Each row is followed by its class.
[  1   0 -17  -6   6   5   0   3 -12 -10   3   9   7   7  -5 -12   1   7
   1   6  -2  -4   1  -6  -2   2  -1   4   7   1   2   3   4  12  -3  10
   0  -1 -10  -4  13   4   6   1   1 -13 -15   5   1   6  12 -15  -3 -14
   6 -13  -6   4   3  10  10 -12   5  -2   3   5   1  12   3  12   0   3
  10 -13  -5   7  -4  -2   1   8  -7  -5  13   0   6   5   1   8   1  12]  <73>
[ -1   3 -15  -6   5   4  -8   2  -6   2   4   8 -11   1   0   2  -1 -10
   0   6   7   0   0  -1  -2  -2 -24   0   2   5   4   5  -4   5   8   3
   1  -4   1   0  -6   8   0   0   3  -4 -16 -10   5  -3  18 -16  -5  -1
  -1 -10  -6   5   6   1 -12  -1   6   2   5   3   1   2   7   1   4  -5
   8  -4   3   5  -3   0   2   3  -5   0   4  -4   6   2  -3  -2   0   9]  <81>
[  5   5 -14  -1   6   1  -6   4 -12   5   5   3 -16  -2  -4   9 -10  -5
   2  -8   7   8   5   7  -2  -3  -7  -1   1  -4   3   1  -4 -14   4  -4
  -6  -3  -6   8   1   7   1  -1   0   0 -12  -8   7  -9  22 -18  -5   1
  -1 -17  -5  11   7  10 -14   1   3   5  -3  11  -7   0  10   0   0 -11
  11   4   2   0 -11   1   7   2  -8   2   4  -3   4   2  -6  -3  -2   8]  <81>
[  4  -1 -18  -9   9   5  -9  11  -4   3   3   9 -10   2   0   4   1 -11
   4  23  11  -1  -2 -12  -3  -5 -11   1   0   4   8  -1   5  11  22   0
   1  -7   2  -1 -10  13   7   2   0  -7 -22  -2   6   3  13 -20  -4  -6
  -3 -14  -7  -2   5  -2  -4  -6   4   2   8  -4   2   1   6   5   7  -4
  12  -5   2   4   2  -1   3   1  -1  -3   1   3   4   6  -6   1   2  12]  <73>
[  2   4 -22   4   3   6 -10  -4  -8   0   4   9 -11   6  -6  -9   2  -9
  -4   7   3   0   0  10  -3   2  -7  -6   6   3   0   2  -2   6  -3  10
 -11   1  -8  -2  -3   9  -1   2   2 -10 -30  -9  -1  -5  14  -7  -4  -8
   6 -21  -3   2   4  -3  -2  -7  10   6   3   5 -13   9   5  -4  11  -5
   9  -6   0  13  -2  12  11   4 -14  -1   8  -9   4   5  -4   4   1  11]  <81>
[  1   4  -9  -1   4   5  -3   7  -9   1   4  11 -16   3  -3   3  -7 -11
   3  -2   9   2  -2  -5   3  -6  -5   2   4   4   3   2   4   1   5  -6
   0   1  -1   5 -10  16   1   6   5   0 -12  -4   1  -8  18 -32  -7   1
  -8 -15  -5   9   8  -2 -15  -2   6   3   2   5  -4  10  10   4   4  -9
   9   1   3  -1  -5  -1   1   3 -12   4   5  -2   2   2  -6   0   0   5]  <81>
[  1   4 -17  -1  -4   4  -9  -2  -8   6   5  11 -23   3   0   4   3 -14
  -1   9   6   3  -1   8  -9   1  -9  -3   2   2   3   1  -2  -1   2   2
  -8  -3  -2   2  -6  14  -3   7   3  -3 -20 -13   3  -9  21 -12  -6   0
   3 -23  -4   2   4  -2 -17   2   7   7   3  -2 -15   0   8  -5   8 -10
  10   5   3  10   0   4   9   3 -13   6   4  -7   3   2  -8  -1   4   5]  <81>
[  0   2 -17   2   0   5 -12  -2  -8   4   4   9 -16   2   0  -2   1 -10
  -2   8   3   2  -1   3  -5  -1  -9  -2   3  -1   5   4  -5   2   3   7
  -3  -5  -4  -2   1  11   1  -3   3  -6 -24 -10   6  -3  23  -8  -9  -4
   3 -17  -8   6   3   7 -15   1   6   5   0   3  -4   0   3   0   6  -6
  12  -4   2  10   1   6   7   8  -7  -1   6  -6   6   5  -5   3   2   8]  <81>
[  0  -3 -15 -17  16   4  -6  11 -10   1   1   4  -6   5   0   5   1  -2
   5  20   7  -6   0 -17  -3  -6 -11   5  -2  -3   7   3  -2   9  22   5
  12 -13   2  -2  -4  14  10  -3   2  -6 -14   4   6   6  20 -18  -8 -10
  -3  -3 -12   3   3   9  -6  -6   1   0   1  -2  18  -1   1  11   1  -3
  17 -11   0   2  -3 -11  -5  -2   7 -10   8   4   7   5  -4  -6   5  14]  <73>
[ 16  -7 -25  -9  16  -1  -7  27  -8  -5   7   6  -3   6  -7  18   2   6
  16  28  22  -7   5 -18  -5   0  -7   6   1   7  14  -5  13  21  33  -1
   0  -3 -11   1  -9  14  28  12  -4 -18 -35   8  11  18  14 -23  -4 -16
  -8 -20 -12  -4   5   2  16 -14   8   6   7   1   7   2   3  11   6   1
  20 -14  -5   0  -1  -7   3   5   0 -11  28  13   6   7 -14   5  -7  20]  <73>
[  4  -1  -5 -13  19   0  -4  24  -6   3   6   1  -7   2  -3  15  -7  -6
  12   9  20  -6   0 -28   9 -11  -8   8   2   3   6   4   1  15  34 -10
  20  -4   6   7 -13  19  18  10  -2  -6  -9   4   4   1  21 -39  -7  -3
 -14  -4 -16   7  10   3  -6  -1   1  -1   3   0  28   0  10  11   1  -4
  18 -10  -3 -12 -10 -17  -8  -1  10  -5  12  11   6   4 -10  -1  -3  16]  <73>
[  0  -9 -18 -17  14   9  -7  17 -13  -1   3   8 -13   4   3   1   2  -6
   8  21   8  -7  -4 -10  -6  -5 -12   7   4   4  12   6  11  11  17   8
   3  -6 -12  -7  -4  16  10   0   3  -9 -28   4   6  14  31 -17  -8  -8
  -9 -16 -14   0   3  -2  -7  -2   9   2   3  -4   5   3  -2  17   0  -2
  10 -11  -1   2   9  -5  -2   3  -5  -7  16   4   8   6  -4   3  -6   9]  <73>
[ -1  -5 -15 -14  16   3  -7  14 -10   0   0   3  -6   3   4   0  -3  -4
   7  10  11  -9  -5 -18   2  -4  -9   5   4   2   7   6  -1  12  22   3
  11  -6  -4   0  -6  17  11   4   2 -11 -21   7   7   7  27 -24 -10  -7
  -6 -10 -15   6   6   5  -6  -2   2  -1   5   1  19   1   3  13   4  -2
  13 -14  -2  -2  -6  -8  -4   1   4  -7  10   5   8   7  -7   2  -2  17]  <73>
[  0  -8  -6 -13  16   5  -1  28  -4   1   1   8 -10   6   4   8  -4 -14
  12  14  11  -4  -6 -21   3  -7  -7  11   4  12   8   2  19  14  23  -8
  11  -4  -1   1 -16  15  13   6  -1   0 -14   8   2   7  26 -40  -6   1
 -20 -10  -9   4   7 -12  -6  -2   6   1   5  -7  10   6   6  19   1  -4
   7 -13  -1  -7   6 -14  -8   3  -4   0  13   7   4   8  -5   1  -6   4]  <73>
[  0  -4 -17  -9   6   7  -8  14  -4  -5   3  10 -13   9   2  -1   1  -5
   7  19   6   3  -4  -6  -2   0  -7   4   7   8   5   3  12  11   9   6
  -2  -1  -7  -5  -8  14   4   1   0  -6 -24  -1   3   4  24 -24  -6  -3
  -6 -18  -6   1   3  -9  -3  -4  10   3   6  -4  -4   9   4  14   4  -2
   8 -11  -3   6   7  -2   2   1 -12  -2  14   1   5   8  -4   3  -1   6]  <73>
[  4   0 -21   4   0   4  -8   7  -9   1   7  11 -15   8  -6   5  -2  -3
   6   8  12   2   1   4  -1   0  -5  -3   5   9   1  -4   8   5   7   0
  -9   3  -6   5 -10  13   6  11  -2  -9 -31  -7   5  -6  14 -21  -5  -5
  -3 -25  -5  -2   5  -5  -2 -10  10   8   7   8  -9  12  13  -3   9  -9
   8  -3  -2   7  -1   9   8   8 -17   1  14  -2   3   6  -9   2  -1   9]  <81>
